In the rows, zero is written as 128.
Known rows, with every way that one mark hangs from another:
(k859 (k170 (k705 (k42 k141 k225))) k519): [137 144 126 125 107 139 127 128 154 154 120 134 139 134 153  98 113 150
 154 141 141 124 121 138 102 141 143 163 133 124 142 111 144]
(k42 k141 k161 (k225 (k519 k878)) k665): [148 112 133  87 148 116 102 119  57 139 169  46 107 152 133 156  97 119
 167  90 156 213 149 152 103 110 108  81 152 118 152 128  77]
(k878 k519 k705): [108 172 124 142 151 133 129 109 136 124 127 170 132  82  52 141 169 137
 139 134  86  79  69 128 140 111 131 149  98 153 132 122 154]
(k859 k141 k170 (k519 (k705 k42 (k225 k161))) k878): [168 129 192 139  69 137 164 119 172 138 101 158 153  82 195  29 116 162
 139  88 138  94 154  86 111 179 145 214 136  80 133  76 167]
(k859 (k519 (k705 k42) k878)): [145 129 147 123 128  98 147 137 147 154 115 155 153  78 184 101 131 155
 138 103 121 103 128 145 103 147 131 143 133 104 128 116 140]
(k705 k225): [125 117 138 127 133 141 135 128  94 138 112 170 140 139 127 143 126 117
 101 164 110 148  98 121 153 140 121 108  91 147 121 148 147]
(k225 k161 (k519 k705 k878)): [147 101 140 126 137 116 146 131 175 109 102 157 125  91 169 115 128 120
 116 101 144 109 172 128 106 115 136 109 142 104 111 136 130]
(k878 k705): [131 156 118 143 151 136 130 115 153 132 117 173 128 110  97 143 164 116
  98 150  89  94  86 130 140 130 138 122 103 146 122 148 140]
(k705 (k42 k161)): [123 137 125 128 127 119 127 131  74 140 120 136 128 173 121 117 144 144
 129 143 145 169 100 122 141 114 135 111 115 128 133 142 137]
(k170 k487 (k705 k42 (k225 k161)) k859 (k878 k519)): [ 85 135  93 168 129 194 105 137 139 115  87 134  96  29  52 163 129  95
 138 199 194  13 114 157  80  81 120 189 127 149  99 107 139]
(k519 (k705 k42 k225) k878): [149 101 137 132 121 114 145 151 116 141 114 161 166  88 184 128 129 136
 129 107  97 130 123 121 130 170 134 142 120 123 116 120 126]
(k225 k161): [129 125 143 130 147 122 130 121 108 118 100 171 117 155 132 113 137 119
  85 156 143 127 128 126 125 106 135  92 111 124 122 152 140]
(k161 (k225 (k519 (k705 (k42 (k665 (k141 k487)))) k878))): [119 123 129 117 128 107 137 134 192 142 147 116 138 129 188 124 121 134
 132 120 116 101 139 127 133 144 123 135 145 122 117 136 114]
(k705 (k42 (k665 k141)) k225): [114 122 135 124  98 130 126 149  91 138 111 134 129 177 115 117 113 146
 120 136 120 131  89 110 151 146 126 118 103 152 138 131 134]
(k161 (k225 (k519 (k705 k42) k878))): [112 127 134 121 133 111 142 132 189 146 128 144 146 102 182 121 134 135
 144 127 117 106 120 115 131 132 134 136 139 123 105 147 129]
(k859 (k141 k487) k170 (k519 k878)): [188 133 185 125 113 130 150 112 176 127 163 156 152 115 195  71 121 127
 108 130 142 117 173 150 112 182 132 175 137  87 137  80 148]
(k225 k161 (k519 k705)): [128 114 121 132 129 123 145 128 160 116  92 144 121 125 145 119 122 120
 115 122 133 116 159 118 122 104 136 103 133 114 112 157 142]
(k170 k487 (k705 k225) (k878 k519)): [113 140  91 152 152 187 116 128 112 145 117 149 115   4  71 182 138  87
 142 198 146  69  98 162 101  93 119 172 105 155 107 106 141]
(k42 (k141 k487) k161 (k225 (k519 k705 k878)) k665): [163 101 107  96 145 106 108 125  37 137 192  19 125 158 167 171  87 110
 154  88 131 216 186 159 116 135  97  96 163 108 152 131  67]
(k225 k161 (k519 k878)): [138 108 154 119 139 121 137 127 170  96 111 169 111 113 141 108 135 120
 108 122 171 116 161 126 112 100 135  96 137 112 115 135 137]
(k225 k161 (k519 (k878 (k705 (k42 (k665 k141)))))): [127 121 144 130 119 123 132 135 188  90 106 146 100 116 113 102 136 133
 117  89 153  75 146 113 114 108 141 114 146 122 126 121 126]
(k161 (k225 (k519 (k705 k42)))): [ 96 137 121 126 127 117 141 130 177 150 121 133 143 129 164 124 130 135
 142 144 108 112 110 108 144 123 135 131 131 131 106 163 139]
(k705 (k42 k161 k225 (k665 k141))): [119 133 128 111 123 119 114 131  47 141 125  80 115 214 129 130 112 149
 139 116 133 179 112 130 125 117 125 104 123 120 151 127 107]
(k859 k170 (k878 k519 (k705 k42))): [150 166 153 143 118 130 137 105 204 126 126 192 143  83 116  72 177 171
 148 129 130  70  91  91 129 138 147 207 106 133 138  94 175]
(k42 k161 (k225 (k519 (k878 k705))) (k665 (k141 k487))): [145 117 124 103 146 129 118 117  80 117 160  53 100 178 141 166 101 117
 131  90 131 163 166 149 116 121 102 105 143 108 151 117  84]
(k859 k170 (k878 k519 (k705 (k42 k161) k225))): [143 150 155 142 110 142 141 108 143 129 121 171 142  91 117  84 159 166
 161 119 132  91  91  74 139 137 137 208 105 134 141  94 170]
(k665 (k141 k487)): [137 127 132 133 140 131 133 122 199 127 132 154 124 185 120 131 142 119
  65 140 110 147 134 166 143 154 121 104 115 132 135 116 129]
(k170 k487 k859): [127 142 111 142 167 147 114 112 214 137 121 150 110 123 114 159 127  96
  86 205 157  75 127 164  88 112 125 135 112 142 101 147 128]
(k225 k161 k519): [118 121 137 126 131 129 136 123 154 102 100 156 106 146 116 111 130 121
 106 142 161 122 148 116 128  91 135  90 127 123 116 155 150]

Rows:
[175 149 127 153 131 194 129 112 211 147 128 158 122  57 133 119 139  78
 110 191 151  89 133 164  88 139 154 186 123 116 109  93 138]	(k859 k141 (k170 k487 k705 k878))
[115 139 128 113 118 116 114 137  95 135 124 106 124 202 125 122 117 151
 124 130 117 150 108 132 130 133 132 108 117 130 143 128 119]	(k705 (k42 k225 (k665 k141)))
[112 109 118 120  89 135 129 147  63 124 132  83 115 197 113 130  99 139
 140 121 145 162 129 103 161 128 110 114 126 139 143 134 128]	(k705 (k42 k161 (k665 (k141 k487))) (k225 k519))
[107 116 139 124 107 111 114 145 124 103 125 109 126 159 105 109 124 144
 139  96 142 173 146 120 132 123 144 100 157 125 132 119 117]	(k705 (k42 k141 (k225 k161 (k519 k878))))
[171 148 140 137 146 128 141 100 221 152 134 176 149  64 170  97 143 146
 142 152 133  86 132 113  94 134 141 209 106 121 123  95 158]	(k859 (k170 k487) (k878 (k519 k705)))
[ 86 165 119 142 126 126 112 123  70 123 136  99 131 123  29 142 151 154
 180  89  89 141  78 115 147 110 133 148 129 148 149 105 126]	(k878 k519 (k705 (k42 k141 k161 k225)))
[139 129 124 105 146 121 113 119  88 130 152  90 119 211 147 154 103 122
  94 144 107 158 142 160 128 143 108  95 114 124 148 131 103]	(k42 k225 (k665 (k141 k487)))
[106 130 121 119 117 124 124 132  62 124 123  95 124 191 118 133 123 144
 153 127 140 190 127 113 142 103 132 106 131 119 133 141 131]	(k705 (k42 k161 (k225 k519)))
[155 106 117  92 146 109 100 121  35 124 199  28 113 175 144 165  92 110
 148 105 154 221 178 158 121 124  95  84 158 116 155 130  74]	(k42 (k141 k487) k161 (k225 (k519 k878)) k665)
[ 82 160 114 150 118 116 111 129  77  97 141 106 136 134  37 134 148 151
 149 104  84 115 106 110 158 121 133 146 134 149 145 107 131]	(k878 k519 (k705 (k42 (k141 k487) (k225 k161))))
[100 142 104 149 109 123 115 136 119  97 133 103 127 155  73 136 141 129
 118 112  96 128 133 107 160 131 140 119 147 142 132 137 123]	(k878 (k705 (k42 (k141 k487) (k225 k161 k519))))
[148 124 147 133 149 134 135 127 140 124 126 185 139  74 132 143 153 113
 104 125 101 100 103 129 132 152 130 130 109 138 120 124 128]	(k519 (k878 (k705 k225)))
[119 110 122 144 107 121 143 149  77 135  87 146 153 137 155 121 116 137
 118 125  96 128 123  98 146 144 137 127 115 127 117 148 139]	(k519 (k705 k42 (k225 k161)))
[110 108 132 132  93 124 125 152  49 111 111 119 122 201 126 110 102 141
  98 136 133 124 129  98 157 140 121 111 115 141 139 134 130]	(k705 (k42 (k665 (k141 k487))) (k225 k161))
[107 141 134 117 132 113 122 130 182 139 149 126 127 101 136 121 138 133
 148 124 127  95 102 113 135 126 131 129 145 144 119 144 116]	(k161 (k225 (k519 (k878 (k705 (k42 k141 k665))))))
[147 121 118 126 150 119 115 118  86 142 167  97 124 173 113 146 134 109
 106 134 138 216 138 161 145 135 110  89 135 133 146 135 105]	(k42 (k141 k487) k161)
[108 129 124 147 122 150 138 128 125 106  96 158 120 112  86 141 135 112
 107 131 102  87 111  92 154 119 132 119 113 147 116 153 147]	(k878 (k705 (k225 k161 k519)))
[144 117 125 124 123 113 145 140 197 126 123 152 144  92 160 119 140 136
 141 107 127 123 142 133 122 136 140 127 138 118 114 131 136]	(k225 (k519 (k705 k42) k878))
[125 113 111 114 136 126 111 120  69 121 171  46 120 195 107 166 107 110
 135 113 131 243 171 150 148 122 107  82 154 122 145 134  97]	(k42 (k141 k487) k161 (k225 k519))
[111 150 111 130 120 134 120 127 101 125 121  89 109 164  88 142 131 139
 141 103 105 121 104 113 137 115 133 123 129 134 142 133 116]	(k878 (k705 (k42 k161 (k225 k519) (k665 k141))))
[112 129 149 112 150 120 136 119 192 138 137 159 131 109 165 126 139 123
 128 149 136 112 116 126 130 119 127 118 130 129 107 148 132]	(k161 (k225 (k519 k878)))
[117 116  89 155 137 192 120 136 137 126  96 141  97  28  99 173 124  69
 114 196 172  69 140 146 100  84 128 143 126 141  95 131 134]	(k170 k487 (k705 (k225 k161 k519)) k878)
[127 114 100 123 128 118 118 129 136 123 163  71 143 162 126 162 109 112
 125 114  90 201 174 154 148 152 117  98 152 126 132 135 105]	(k42 (k141 k487) (k225 (k519 k705)))
[107 151 121 122 139 104 131 123  66 159 134 114 145 116 132 128 129 158
 179 125 108 120  87 119 127 109 120 153 113 132 135 133 133]	(k878 (k519 (k705 (k42 (k161 k225) k665))))
[122 116 114 129 108 110 130 142 140 119 106 110 119 137 130 105 115 136
 136 106 140 121 152 111 124 110 138 104 148 124 125 153 127]	(k225 k161 (k519 (k705 (k42 k141 k665))))
[112 137 113 128 126  98 118 133  53 125 145  92 146 140 112 130 117 152
 156 112  99 139 131 129 135 126 120 137 129 130 145 119 123]	(k878 (k519 (k705 (k42 (k141 k487) (k225 k161) k665))))
[131 126 110 122 115 123 140 135 167 143 114 107 122 147 135 123 119 139
 147 103 128 137 131 130 124 120 130 117 134 122 130 139 128]	(k225 (k519 (k705 (k42 k161 (k665 k141)))))
[139 113 112 135 117 188 129 124 189  94 141 144 110  90 105 155 123  77
  96 161 165  95 154 173 109 157 108 159 136 130 106 108 123]	(k170 (k705 (k225 (k519 k878))) (k859 (k141 k487)))
[123  94 156 124 122 137 141 136 117 102 103 165 123 115 135 124 116 116
 111 128 149 127 145 106 137 120 124 103 122 129 114 137 142]	(k705 (k225 k161 (k519 k878)))
[143 126 138 129 128 120 120 141 120 128 139 151 138  85 118 130 145 128
 126 109 109 107  96 122 134 157 133 132 124 148 132 119 115]	(k519 (k878 (k705 (k42 k141 k665) k225)))
[122 126 125 123 153 116 114 116  88 154 171  86 128 173 137 146 128 110
 116 140 130 200 128 144 152 133 108 100 142 135 138 145  98]	(k42 (k141 k487) (k161 k225))
[160 118 131 129 136 102 141 142 153 143 122 165 160  90 187 118 147 139
 124 108 108 125 127 140 114 158 142 137 127 114 118 121 123]	(k519 (k705 k42) k878)
